Where do the symbols, taken in turn from left to right, take each start?
Answer with the element's row, about right, then its name.
[-1.97,-1.81,0.30,-1.99,0.64,-0.07,0.86,-0.87,0.95,-0.49,-0.58,0.56,-0.85,-1.69,-1.52,0.06,0.33,0.16,0.02,-1.23,1.04,-0.57,-1.37,-1.06,-1.09,-0.34,0.45,0.15,-1.78,-0.62,-1.67,0.70,0.00,0.63,-1.02,4.04,0.67,0.29,0.85,0.21,0.35,-3.16,-0.88,0.24,1.58,-0.86,-1.49,-0.20,-0.57,-0.59,0.94,-1.30,-1.50,-0.67,-2.02,2.43,-0.11,-0.05,-0.90,1.94,3.36,1.57,0.80,-0.64,1.39,-2.74,0.03,0.32,0.37,0.68,0.90,-1.38,0.36,0.90,-0.55,-0.10,1.06,1.66,-0.47,0.86,-0.18,-0.95,0.78,0.14,0.94,-2.01,1.08,0.01,-1.78,-1.95,1.65,0.04,0.22,0.33,0.29,1.22,2.59,0.74,0.02,0.08,-1.34,0.13,-0.49,0.21,1.44,0.76,-0.51,2.77,-0.44,0.09,-2.01,-0.03,0.45,1.31,-1.39,-0.26,-0.88,-1.10,-2.05,-0.14,0.44,0.69,-1.08,-0.42,-0.45,-0.44,-0.56,-0.08,-2.22,-0.77,-0.61,0.16,1.93,0.82,-0.07,-0.26,0.12,2.47,-1.25,1.06,-0.77,0.50,0.88,1.14,0.14,2.08,1.62,-1.40,-0.63,-1.27,1.26,-2.21,2.02,-0.19,-2.12,-2.13,0.99,-1.14,-0.06,-1.02]
j: [-1.74,-1.55,0.09,-2.45,-0.65,0.38,0.23,-0.79,1.60,0.56,-0.63,-0.15,-1.74,-2.43,-1.11,-0.46,0.58,-0.09,0.68,-1.32,1.00,-0.03,-0.48,-0.12,-0.83,-1.41,0.87,-0.08,-1.79,-0.57,-3.16,1.05,-1.50,0.88,-1.80,2.13,1.52,0.78,0.65,0.04,0.14,-2.68,-0.11,-0.31,1.73,-0.98,-2.04,0.40,0.11,0.19,0.38,0.92,-0.24,0.01,-2.65,1.60,-0.26,0.45,-0.30,1.09,2.57,0.53,0.61,-0.42,1.89,-3.02,0.60,-0.49,0.78,0.70,2.12,-1.03,-0.63,0.70,-0.13,-0.40,1.02,-0.14,-0.88,1.13,0.06,-1.44,0.47,1.01,1.80,-1.69,-0.07,-1.51,-2.11,-1.65,0.64,-0.38,0.09,-0.03,1.37,0.47,2.88,1.48,0.23,0.62,-1.15,-0.73,-0.86,0.11,1.16,0.20,-2.42,1.31,0.07,-0.05,-2.85,0.07,-0.23,1.81,-1.25,-0.02,-1.20,-0.97,-2.80,0.51,2.05,-0.34,-0.90,-0.54,-0.28,-2.26,-0.26,-1.45,-2.36,-0.36,-1.00,0.27,2.68,0.48,-1.24,-0.51,0.37,2.26,-1.14,1.04,-1.72,0.49,0.49,1.40,0.03,1.14,0.72,-1.99,-1.16,-0.61,0.14,-1.79,0.99,-0.08,-1.63,-1.25,-0.44,0.45,-0.34,-1.74] m/m/z
[1.25,0.83,0.14,2.26,2.04,2.08,-1.80,1.23,-0.39,2.53,1.09,1.13,1.38,-0.05,0.05,-0.41,-0.30,-0.31,0.02,0.83,-0.02,2.10,0.04,1.00,0.93,0.56,-1.02,2.59,0.72,2.17,2.58,-0.05,-0.21,-0.46,1.06,-1.78,-0.13,2.09,-0.78,1.24,-0.67,-0.38,-0.13,-0.34,-0.72,0.12,0.92,-1.53,0.24,1.44,-0.63,-0.53,0.26,-1.61,-0.29,-1.61,-0.82,-0.73,1.45,-1.20,-1.28,0.48,-0.06,0.22,-1.48,3.64,-0.27,-1.30,0.34,-1.70,-1.07,0.69,-0.73,0.73,-0.64,1.12,-0.70,-1.94,-0.82,0.23,0.83,2.68,0.64,-0.30,-0.14,2.44,-1.08,0.96,0.09,0.48,-1.39,0.01,-0.02,-0.63,-0.60,-1.57,-2.35,-0.80,0.79,0.08,-0.93,0.35,-0.43,2.03,-1.27,0.43,1.72,-1.05,-0.33,-0.18,-0.35,0.66,1.56,-1.20,2.17,1.14,0.07,0.96,1.00,-0.51,0.06,1.31,2.20,-1.63,-0.16,1.96,0.20,0.71,2.22,-1.13,0.60,0.70,-2.93,-0.83,1.04,-0.17,1.33,-1.83,-1.36,-2.01,0.59,0.20,-0.86,-0.35,-1.70,-0.72,0.21,1.02,1.12,1.22,-1.75,0.95,-1.11,0.40,1.20,1.25,0.13,-0.16,-1.56,-1.39]
j: [1.60,0.96,0.31,0.34,1.63,1.25,-1.79,1.36,0.58,2.51,-0.54,0.22,0.70,1.96,-0.30,0.37,-0.58,-0.84,0.42,1.10,-0.36,2.94,0.13,1.90,0.61,0.95,-0.79,2.77,0.55,1.81,1.26,-1.26,0.63,0.33,1.27,-1.91,-0.06,0.28,-0.53,1.19,-0.44,-0.68,0.03,-0.89,-2.06,0.03,0.92,-1.90,0.87,1.90,-1.68,-1.87,0.26,0.26,-0.31,-1.70,-0.78,-0.49,0.73,-0.30,-1.46,-0.62,-0.89,0.51,-0.65,2.38,-0.68,-1.07,0.21,-1.33,-0.92,0.56,-1.88,0.45,0.90,-0.22,-0.70,-2.56,-1.29,-0.24,1.65,3.39,1.07,0.03,0.79,2.21,-1.05,1.29,-0.02,0.46,-1.45,1.21,-1.13,0.17,-0.67,-2.34,-1.03,0.13,0.74,-0.88,0.98,1.58,-0.48,1.47,-1.83,0.24,1.37,-0.95,-1.24,-0.64,0.22,-0.44,0.42,-1.07,2.41,1.27,0.81,1.48,1.62,0.72,-0.17,1.42,0.49,-0.79,-0.80,1.46,1.33,0.79,1.84,-0.13,1.60,2.26,-1.88,-1.33,0.56,0.75,1.59,-2.48,-0.29,-1.46,-0.86,-0.55,-1.21,0.03,-1.59,-1.15,0.43,0.89,0.52,1.63,-2.11,0.72,-1.82,0.35,1.31,0.71,0.17,0.54,-0.73,-0.06] z
[-1.07,0.55,-0.95,-1.56,-2.39,-2.09,1.08,-1.44,0.32,-1.36,-1.77,-1.33,-0.24,-1.40,0.39,-1.93,0.12,-0.68,-0.36,-0.98,1.16,-1.45,0.85,-2.15,-0.22,-1.24,0.03,-3.82,0.48,0.32,-0.15,-0.59,0.36,0.10,-0.54,1.19,0.06,-0.60,0.08,-0.08,0.07,2.75,0.82,2.11,1.03,1.02,0.20,2.84,-1.15,-1.72,1.23,-0.34,0.68,1.57,0.72,1.17,0.26,-0.01,-0.36,-0.14,0.77,-0.56,0.02,-0.93,1.91,-0.87,-0.27,0.81,0.48,-0.27,2.20,-0.54,-0.60,-1.17,-0.13,-1.61,1.20,2.24,2.70,-1.48,-1.67,-1.43,0.38,0.20,0.52,-0.95,2.17,-1.28,0.88,1.50,0.83,-0.14,1.63,0.74,-1.06,1.02,0.79,-0.26,0.06,1.16,0.83,-0.95,0.96,-0.92,1.80,0.27,-1.92,-0.10,-0.34,0.16,2.01,0.25,-1.20,1.11,-1.74,-2.71,-0.26,-1.44,-1.19,-0.22,-1.25,-1.02,-1.03,1.10,1.43,-0.98,-2.13,-0.70,-1.00,0.59,-1.21,-1.67,3.39,0.86,-2.31,-2.09,-0.41,0.36,1.18,1.56,-0.46,0.59,1.01,-0.35,0.73,0.84,-1.23,0.35,-1.25,-0.50,0.65,-0.25,1.69,-0.97,-0.96,0.11,-0.80,0.59,1.05,-1.43]
j: [0.57,-0.46,-0.10,-1.68,-2.46,-0.96,0.34,-0.62,0.07,-2.76,-2.43,-1.55,-1.35,-2.09,1.45,-1.05,-0.23,-0.80,0.57,-1.20,1.29,-1.84,1.13,-1.53,0.01,-0.96,-1.85,-3.46,0.94,-0.12,1.56,0.71,1.61,0.75,-0.58,1.60,1.44,-0.54,-0.10,0.69,0.61,3.08,-0.21,0.77,0.45,0.12,-0.28,1.47,-0.50,-1.99,0.79,2.08,0.82,3.01,0.68,-0.05,-0.43,1.27,0.14,0.02,0.02,0.61,1.23,-0.75,1.07,-0.34,0.49,0.12,0.20,-0.23,1.93,0.23,-0.02,-1.13,-0.04,-0.83,0.58,0.69,0.96,-1.12,-2.88,-1.89,-0.46,0.45,0.75,-0.49,0.62,-2.18,1.02,1.04,0.08,0.52,-0.04,1.72,0.40,2.24,1.30,0.72,-0.85,-0.84,0.30,1.01,1.29,-0.16,0.79,-0.43,-2.00,0.77,0.83,-0.12,1.50,1.06,-1.59,1.81,-1.53,-2.40,-0.26,-0.63,-0.04,0.51,-0.54,-1.71,-1.45,1.04,0.30,-1.16,-1.29,-1.67,-1.53,-0.59,-0.98,-0.89,2.89,1.31,-2.33,-1.92,-0.65,0.98,0.28,0.64,-0.41,0.56,0.74,-0.08,0.50,0.26,-0.51,-0.58,-1.66,-0.25,0.25,-0.73,1.93,-1.52,1.21,0.10,-0.88,0.07,1.85,-1.14] m/z
[-1.21,0.36,-1.36,-1.78,-1.01,-1.13,0.54,-0.40,0.86,0.14,0.93,1.36,-0.56,0.33,-2.43,-0.24,-1.55,0.33,-0.61,-0.71,0.37,0.02,0.23,-1.35,-1.86,-0.11,1.64,-1.72,-2.42,-0.04,-0.55,-0.07,-1.19,0.58,-1.06,1.89,0.70,0.02,0.80,-0.21,0.05,-2.26,1.30,1.54,1.57,0.42,-0.38,0.38,-0.25,0.31,0.36,-0.61,-0.80,1.17,-1.65,1.53,-0.90,-0.38,-0.31,1.55,1.56,0.97,-0.29,0.03,1.61,-2.08,-0.43,0.08,0.04,-0.48,2.05,-1.67,-0.95,0.28,-0.44,-0.93,-0.19,1.44,-1.06,1.59,0.17,-0.84,0.08,0.46,1.35,-1.50,2.42,-0.09,-2.13,-1.61,1.70,0.68,1.58,0.25,-0.43,0.10,1.18,0.36,1.19,0.41,-2.24,-1.29,-0.91,-0.91,1.57,1.49,-1.05,0.66,-1.58,0.02,-2.09,-1.28,-1.62,1.53,-1.59,-2.45,-1.13,-1.08,-2.25,-0.20,1.60,1.26,-0.47,0.42,-0.08,-0.98,-0.78,-1.30,-2.11,-1.34,-0.17,0.47,1.59,0.11,-1.23,-1.32,0.70,1.31,-1.78,1.73,0.59,0.84,0.39,1.83,0.31,1.96,1.40,-0.91,-0.24,-0.99,0.88,-2.09,1.78,-1.23,-2.48,-1.76,-2.17,-0.45,-0.52,-2.60]
m: [-2.88,-1.27,-0.52,-0.71,-0.70,-0.94,-0.19,-0.98,0.46,0.24,0.95,0.41,-0.17,-0.19,-2.16,1.21,-0.75,0.46,-0.03,-1.01,0.54,-0.08,-0.71,-1.71,-1.98,-0.15,2.19,-0.38,-2.96,-1.14,-0.45,-0.53,-1.05,0.30,-0.90,1.69,0.78,0.80,0.10,-0.74,-0.23,-1.75,-0.03,1.15,2.00,0.46,-1.45,0.84,-0.28,-0.25,2.00,-0.99,-0.83,0.86,-2.01,2.01,0.34,-0.31,-0.60,1.16,2.21,0.90,0.79,-0.58,2.04,-2.65,0.04,0.27,0.89,0.50,2.57,-1.32,0.00,-1.05,0.33,-0.68,0.55,0.74,0.60,1.36,0.98,-0.40,0.33,0.65,0.83,-2.19,1.39,-0.26,-1.96,-1.23,1.67,-0.12,1.02,-0.03,0.44,-0.20,1.52,-0.91,0.75,1.20,-1.51,-2.04,-1.91,-0.04,1.58,1.13,-1.00,-0.06,0.39,0.33,-1.76,-1.35,-0.87,1.32,-2.02,-1.71,-0.94,-2.22,-2.12,0.27,1.90,0.75,-0.87,1.02,-0.01,-1.62,-0.64,-1.59,-1.44,-0.83,-0.68,-0.94,2.24,-0.11,-0.16,-0.32,-0.91,1.72,-1.90,1.56,0.55,0.45,0.38,-0.82,0.49,1.90,1.25,-1.84,0.54,-0.54,2.19,-1.91,1.60,-2.01,-2.32,-1.54,-1.91,-1.18,0.32,-1.97] m/m/k/m
[-1.19,-0.82,-0.98,-1.23,-0.95,0.25,0.09,-1.16,1.62,-0.81,1.24,0.66,-1.95,0.75,-2.79,-1.63,0.06,1.02,0.45,-1.26,0.71,-1.93,0.07,-0.19,-1.43,-2.03,0.57,-1.24,-1.81,-1.23,-0.49,0.79,-0.45,1.15,-0.75,0.90,-0.08,1.19,0.80,0.73,0.79,-0.54,-0.27,-0.75,1.38,0.32,-0.80,-0.77,0.77,-0.23,0.18,0.62,-1.61,0.13,-1.85,1.84,-0.27,-0.25,0.11,1.48,0.91,1.50,2.17,-0.28,0.67,-3.42,0.96,0.66,0.02,1.28,1.02,-0.97,1.23,-0.18,0.19,0.44,0.05,0.29,-0.92,2.10,0.23,-0.22,0.66,-0.37,1.63,-1.06,0.31,-0.41,0.37,-1.94,1.09,-0.98,0.80,-0.37,1.48,-0.12,1.65,1.66,0.03,0.65,-0.96,-1.58,-2.18,0.09,0.33,0.92,-2.51,1.09,0.73,0.78,-2.20,-0.81,0.35,2.27,-0.57,-1.21,-0.50,-1.63,-2.33,0.16,2.60,0.68,-1.83,1.49,0.08,-2.47,-1.85,-2.71,-1.87,-2.43,-0.06,-0.55,1.95,-0.53,-0.41,0.64,-0.22,1.45,-0.98,-0.03,-0.39,-0.59,0.49,0.39,-0.01,2.57,1.83,-1.81,-0.65,-1.59,0.89,-2.61,1.66,-0.21,-1.99,-1.87,-0.85,0.26,-0.10,-0.91]
z j k j: [-1.00,-0.46,-0.75,-1.62,-1.19,0.21,0.73,-1.40,1.63,0.63,0.52,1.22,-1.31,-0.47,-2.23,-1.27,0.41,2.06,0.92,-0.55,1.25,-0.68,-0.14,-0.72,-1.90,-1.02,1.01,-1.04,-1.14,-1.50,-0.28,1.65,-0.48,0.40,-1.60,1.35,1.15,0.46,0.51,-0.71,1.30,-1.09,-1.36,-1.17,0.17,0.62,-1.20,0.42,0.81,-0.10,0.61,0.63,-2.36,0.35,-2.12,0.43,0.02,0.57,-0.17,0.81,1.91,1.59,2.13,0.52,0.59,-2.31,1.24,0.66,0.20,-0.31,0.88,-0.52,1.21,-0.95,-0.05,0.59,-0.48,0.90,-0.62,1.72,-0.25,0.27,0.00,0.28,1.59,-1.70,0.34,-0.50,-0.29,-2.01,1.76,-0.30,0.74,-0.15,0.71,0.14,2.29,1.51,-0.64,0.03,-1.62,-1.59,-1.15,0.34,0.56,0.73,-1.61,0.51,0.37,0.61,-1.54,-0.39,-0.33,1.54,-1.76,-0.76,0.13,-0.80,-2.53,-0.78,1.76,0.50,-0.47,0.72,-0.36,-2.89,-0.61,-1.79,-2.70,-1.50,-0.47,0.19,2.67,-0.28,-0.31,0.26,0.12,2.06,-1.92,-0.17,0.46,-0.38,-0.06,1.02,0.78,3.00,1.82,-1.56,-0.09,-2.07,0.90,-1.68,1.72,-0.83,-2.37,-2.79,-0.17,-0.04,0.11,-1.63] m/m/m
[-0.42,-0.74,0.15,-1.67,-2.55,-0.08,-0.40,-0.77,-0.59,-1.63,-3.03,-0.68,-1.08,-2.58,1.44,-1.18,0.02,-1.97,-1.13,-0.76,1.74,-2.04,0.95,-0.50,0.53,-1.09,-1.60,-1.84,1.03,-0.08,-1.33,0.42,0.13,0.01,-1.11,2.76,0.99,-1.27,-0.85,0.18,0.40,2.08,0.72,0.63,2.02,-0.66,-1.40,2.04,0.48,-2.24,0.78,1.99,0.08,1.53,0.41,0.42,0.59,1.02,0.01,0.74,0.41,-0.01,0.64,-0.68,2.12,-1.15,1.03,0.64,-0.75,0.84,2.91,0.47,0.88,0.69,-0.90,-0.02,1.06,-0.09,0.83,-0.85,-2.54,-2.90,-1.63,-0.06,0.67,-2.05,0.29,-1.93,0.68,0.76,0.20,0.44,-0.14,1.68,0.75,1.63,1.73,-0.05,-1.77,0.44,1.47,1.18,1.61,-1.06,0.25,-0.99,-2.31,0.77,0.87,-0.52,0.89,0.59,-0.47,1.67,-0.43,-0.93,-0.18,-0.55,-0.90,0.90,-0.90,-1.78,-1.62,0.88,0.97,-0.22,-0.72,-0.77,-1.07,0.41,-1.12,-0.14,3.61,1.39,-1.90,-1.07,-0.32,2.43,0.75,1.40,-0.91,0.48,1.74,0.10,0.94,0.15,-0.21,-0.29,-1.75,-0.85,0.43,0.09,1.26,-0.04,0.81,-2.23,-0.38,0.41,1.68,-0.41]
k j: [-0.11,0.22,0.47,-1.70,-1.71,-0.61,0.87,-0.91,-0.81,-0.19,-2.04,-0.42,-0.83,-3.00,1.51,-1.06,0.33,-0.14,-0.14,-0.89,0.48,-1.03,0.66,-0.73,0.25,-1.75,-1.25,-2.80,0.09,-0.67,-0.50,0.86,0.23,0.84,-0.66,2.50,0.58,-1.31,-0.53,0.59,0.24,1.38,0.54,-0.02,0.63,-1.09,-0.50,2.64,-0.71,-1.34,1.16,1.52,-1.04,0.76,-0.08,-0.41,0.51,0.57,-0.44,0.84,1.13,0.62,0.59,-0.15,2.01,-0.76,0.30,-0.23,0.04,1.73,2.28,-0.03,-0.43,0.10,-1.36,-0.91,1.47,0.75,1.71,-1.04,-1.70,-1.45,-1.64,1.35,-0.56,-1.09,0.98,-2.19,-0.40,1.22,0.30,-0.45,0.26,0.56,0.07,3.04,1.94,-0.84,-1.26,0.52,1.62,1.63,1.78,-1.37,0.68,-0.06,-2.22,1.28,1.25,-0.80,1.73,1.03,-0.11,1.64,-1.59,-0.52,0.66,-0.36,-0.59,0.30,-1.08,-1.29,-0.56,-0.37,-0.18,-0.98,-1.49,-0.22,-1.24,0.55,-1.05,-0.84,2.71,1.86,-1.89,-0.72,-0.40,2.09,-0.25,0.98,-0.72,0.74,1.00,0.09,1.22,-0.42,-0.82,-1.08,-2.32,-0.92,0.91,0.50,1.06,-0.68,0.70,-0.42,0.57,0.51,1.87,0.24] m/z/z
[-0.99,0.35,0.11,-2.67,-2.66,-1.53,0.47,-1.61,-1.23,-1.69,-0.74,-0.59,-1.42,-1.19,-0.08,0.05,-0.31,-0.23,-1.29,-0.66,0.84,-2.07,0.26,-1.04,-0.84,-0.05,-1.19,-2.22,0.22,0.29,1.06,-0.15,0.30,-0.07,-0.69,2.17,0.56,-0.74,-0.11,-0.25,0.02,2.33,0.86,2.10,2.25,0.80,0.27,1.94,-1.47,-2.16,2.12,2.18,1.10,1.27,0.62,1.30,1.97,1.23,-0.58,-1.00,1.07,-0.57,-0.20,-0.13,1.07,-0.65,0.09,0.57,0.44,1.28,2.69,-0.17,0.07,-0.59,0.26,-0.72,1.53,1.70,2.11,-1.28,-2.13,-2.38,-1.33,-0.53,1.23,-1.65,1.04,0.01,-0.26,0.57,0.88,0.51,0.37,0.44,0.83,1.82,0.44,-0.84,-0.24,0.88,1.12,-0.50,0.79,-1.79,1.33,0.16,-1.05,0.36,0.85,-0.73,1.63,0.19,-1.82,0.18,-2.72,-1.89,-0.51,-1.22,-0.75,0.18,-0.56,-0.70,-0.90,1.45,0.86,-1.05,-2.20,-0.06,-0.53,1.61,-2.12,-1.69,2.99,0.81,-1.15,-2.16,-0.78,0.87,-0.07,2.27,-0.40,0.26,2.02,0.06,0.67,0.71,-1.74,0.00,-1.77,-0.94,2.06,0.80,1.47,-0.52,0.04,0.23,-1.45,-0.82,2.53,0.36]
j: [-1.12,-0.97,-0.58,-1.02,-2.34,-1.42,1.63,-1.08,-0.31,-2.20,-1.13,-0.61,0.46,-1.58,0.71,-0.37,-0.33,-0.40,-0.63,-1.04,1.69,-0.95,1.30,-2.39,-0.42,-0.62,-0.78,-3.11,0.94,-0.39,0.79,-1.88,0.91,0.16,-1.23,0.65,-0.40,-1.67,-0.49,0.43,-0.93,1.91,0.79,1.95,1.83,1.07,-0.03,1.23,-1.26,-2.76,0.95,1.46,-0.41,1.87,0.19,1.53,0.37,0.42,-0.27,-0.50,0.52,-0.32,-0.27,-0.61,1.58,-0.72,0.84,1.04,0.21,0.84,1.86,0.99,-1.05,-0.63,-0.57,-1.01,0.65,2.45,2.30,-0.59,-2.02,-2.70,-0.95,-0.23,0.56,-2.09,1.70,-0.34,0.67,2.02,0.91,1.07,1.81,0.99,-0.76,0.94,1.37,0.13,-0.28,0.65,0.64,-0.78,0.36,-1.15,1.88,0.47,-2.25,0.33,0.55,0.37,1.67,0.72,-0.91,0.61,-1.88,-2.17,0.44,-2.93,-0.11,-0.10,-1.63,-0.78,0.05,1.21,2.09,-1.31,-1.13,-0.78,-1.04,0.35,-1.71,-1.30,2.84,1.91,-2.08,-1.74,-0.15,1.23,0.10,1.98,0.23,0.48,1.59,0.49,0.84,0.53,0.13,0.13,-1.54,-0.41,1.99,-0.01,1.05,-0.91,-0.34,-0.91,-1.97,-0.42,2.39,-0.80] m/z/k
[-2.17,-0.27,-0.97,-1.56,-0.66,-1.07,0.91,-0.83,0.93,0.10,1.34,0.25,-1.42,-0.04,-1.73,0.09,-0.67,0.16,-0.77,0.07,1.29,0.99,0.18,-0.77,-1.75,-1.01,1.67,-0.48,-2.91,-1.67,-1.31,-0.22,-1.45,0.17,-0.39,1.67,0.44,1.01,1.03,-0.18,-1.02,-1.88,0.86,1.14,2.03,0.64,-1.02,0.52,-0.26,-0.45,1.72,0.09,0.51,-0.81,-1.27,2.01,0.73,-0.28,-0.71,0.40,2.06,0.83,0.00,0.28,2.57,-2.58,0.08,0.02,-0.25,0.95,1.28,-1.91,-0.01,0.07,-0.07,-0.11,1.29,1.21,-0.40,0.32,0.14,-0.76,0.75,0.97,1.69,-2.09,1.90,0.24,-1.12,-1.44,2.76,0.32,0.68,0.14,0.52,-0.06,1.36,-0.26,1.81,0.42,-0.96,-1.38,-2.17,-0.68,2.37,0.76,-0.76,-0.20,-0.86,0.58,-2.25,-0.65,-1.02,1.65,-2.05,-1.50,-1.13,-1.41,-1.60,-0.26,0.57,0.77,-0.80,0.97,0.58,-1.64,-1.07,-0.81,-2.51,-0.71,-0.61,-0.06,1.54,0.59,-0.25,-1.14,-0.53,2.45,-1.03,2.35,-0.04,1.49,-0.21,0.66,0.73,2.17,2.08,-1.78,-0.29,-1.65,2.08,-1.52,1.50,-1.61,-3.31,-1.58,-1.40,-0.10,-0.54,-1.61]
j m j m: [-2.33,-0.91,-1.38,-1.97,-0.57,-1.44,0.95,-0.47,-0.07,0.10,1.25,0.65,-0.73,-0.24,-2.12,0.50,-0.22,1.09,-0.18,0.04,0.48,-0.39,-0.86,-1.23,-1.71,-0.47,1.92,-0.16,-2.65,0.27,-1.13,-0.23,-0.32,-0.17,-0.13,1.98,1.65,-0.39,0.36,-0.21,-0.22,-1.39,0.22,0.65,1.98,0.06,-0.33,1.24,-1.18,-0.50,1.28,-0.21,0.03,-1.05,-1.48,1.84,1.35,-0.01,-0.84,0.40,0.95,1.03,-0.22,-0.01,1.08,-2.71,-0.89,0.70,0.34,0.37,1.88,-1.97,-0.34,-0.68,0.15,-0.04,-0.28,1.50,-0.05,0.14,0.61,0.38,0.60,-0.45,1.81,-1.39,1.33,-0.29,-1.78,-0.89,2.06,0.62,1.11,-0.52,0.79,0.42,1.24,-0.36,1.69,1.21,-0.77,-1.87,-1.88,-1.72,1.50,1.20,-1.33,0.00,-0.27,0.69,-0.98,-0.72,-1.13,0.80,-1.84,-1.37,-0.97,-2.32,-2.14,0.24,1.68,0.71,-1.07,0.80,-0.40,-1.23,-0.71,-1.62,-1.37,-0.38,-0.66,-0.34,2.10,0.07,-0.52,-0.22,-1.40,1.47,-1.53,1.77,0.92,1.16,0.38,0.78,0.53,2.14,1.47,-1.54,0.56,-0.96,1.61,-1.91,1.38,-1.48,-2.32,-1.51,-2.34,-0.67,-0.14,-1.83] m/m/k/m
[0.13,1.56,0.14,1.16,2.07,0.54,0.67,1.51,-0.77,1.40,0.90,-1.38,1.28,1.54,1.50,1.50,-0.26,-1.20,-0.19,1.86,-1.27,1.71,0.22,1.85,0.84,2.00,0.98,1.59,0.90,0.53,0.71,-1.15,0.73,-1.64,1.40,-2.61,-1.16,-0.89,0.09,-0.15,-1.03,0.21,0.98,0.00,-1.59,1.24,0.88,-0.54,1.35,1.13,-1.31,-1.56,0.49,0.08,1.24,-0.54,0.10,-1.31,0.39,-1.76,-1.47,-1.48,-2.07,0.23,0.01,0.81,-0.85,-0.37,-0.91,-1.05,-1.43,0.84,-1.09,-0.26,-0.26,-0.02,-0.34,-0.50,-0.25,-2.13,1.83,1.66,0.16,-0.02,-2.28,2.05,-0.23,1.29,0.03,1.20,-0.73,1.30,-1.50,-0.84,-1.02,-1.24,-2.19,-1.22,1.08,0.18,1.41,0.60,-0.70,-1.14,-0.77,-1.61,2.75,-0.99,-0.47,-0.04,1.20,-0.94,-0.20,-2.32,1.85,0.91,0.12,-0.34,2.30,0.30,-2.19,-0.67,0.50,-0.15,0.13,1.91,1.02,1.94,2.59,1.14,0.25,1.02,-1.63,-0.63,0.43,0.46,-0.72,-2.05,1.29,0.99,-0.18,0.27,-0.88,-0.80,0.09,-2.29,-1.35,1.01,0.52,1.39,-1.74,1.70,-2.05,0.84,0.98,2.94,0.03,-0.43,-0.64,1.23]
j k j m: [-0.05,0.43,-0.01,1.09,1.51,-0.32,0.16,1.63,-0.52,0.44,1.55,-1.12,1.80,1.45,1.85,1.73,0.56,-1.35,-0.20,1.01,-0.86,1.08,0.11,1.62,0.48,1.18,0.08,1.77,1.00,0.39,1.06,-1.39,0.33,-0.97,1.38,-3.62,-0.78,-0.83,-0.34,-0.18,-0.47,0.76,0.95,-0.14,-0.84,1.08,2.01,-0.34,0.95,1.40,-1.23,-1.02,1.82,0.28,1.73,-0.75,0.34,-1.68,0.05,-2.74,-2.46,-1.65,-1.82,0.22,0.44,2.44,-0.43,0.70,-0.57,-1.33,-1.37,1.00,-1.24,0.29,0.50,0.16,0.15,-0.48,-0.75,-0.61,0.71,1.65,0.84,-0.99,-1.48,1.25,-1.26,1.89,-0.68,1.24,-0.93,0.82,-1.02,-0.39,-1.41,-1.16,-2.45,-0.87,0.87,-0.21,1.82,0.34,0.25,-0.56,-0.77,-0.61,1.68,-1.41,-0.26,0.23,1.79,-1.53,-0.24,-3.08,2.43,1.34,0.80,0.05,2.45,1.74,-0.93,0.53,0.77,-0.32,-0.68,2.56,0.99,2.61,1.79,0.52,0.64,1.98,-0.84,-0.87,0.58,-0.42,0.08,-1.93,1.06,0.72,-0.04,0.45,-0.49,-1.25,-0.12,-1.93,-1.44,0.88,0.54,1.80,-0.92,1.83,-2.09,0.68,0.94,2.50,-0.75,-0.18,-0.54,1.06] z/z/k/m

The elements form a tree of depth 4 with up to 3 children each.
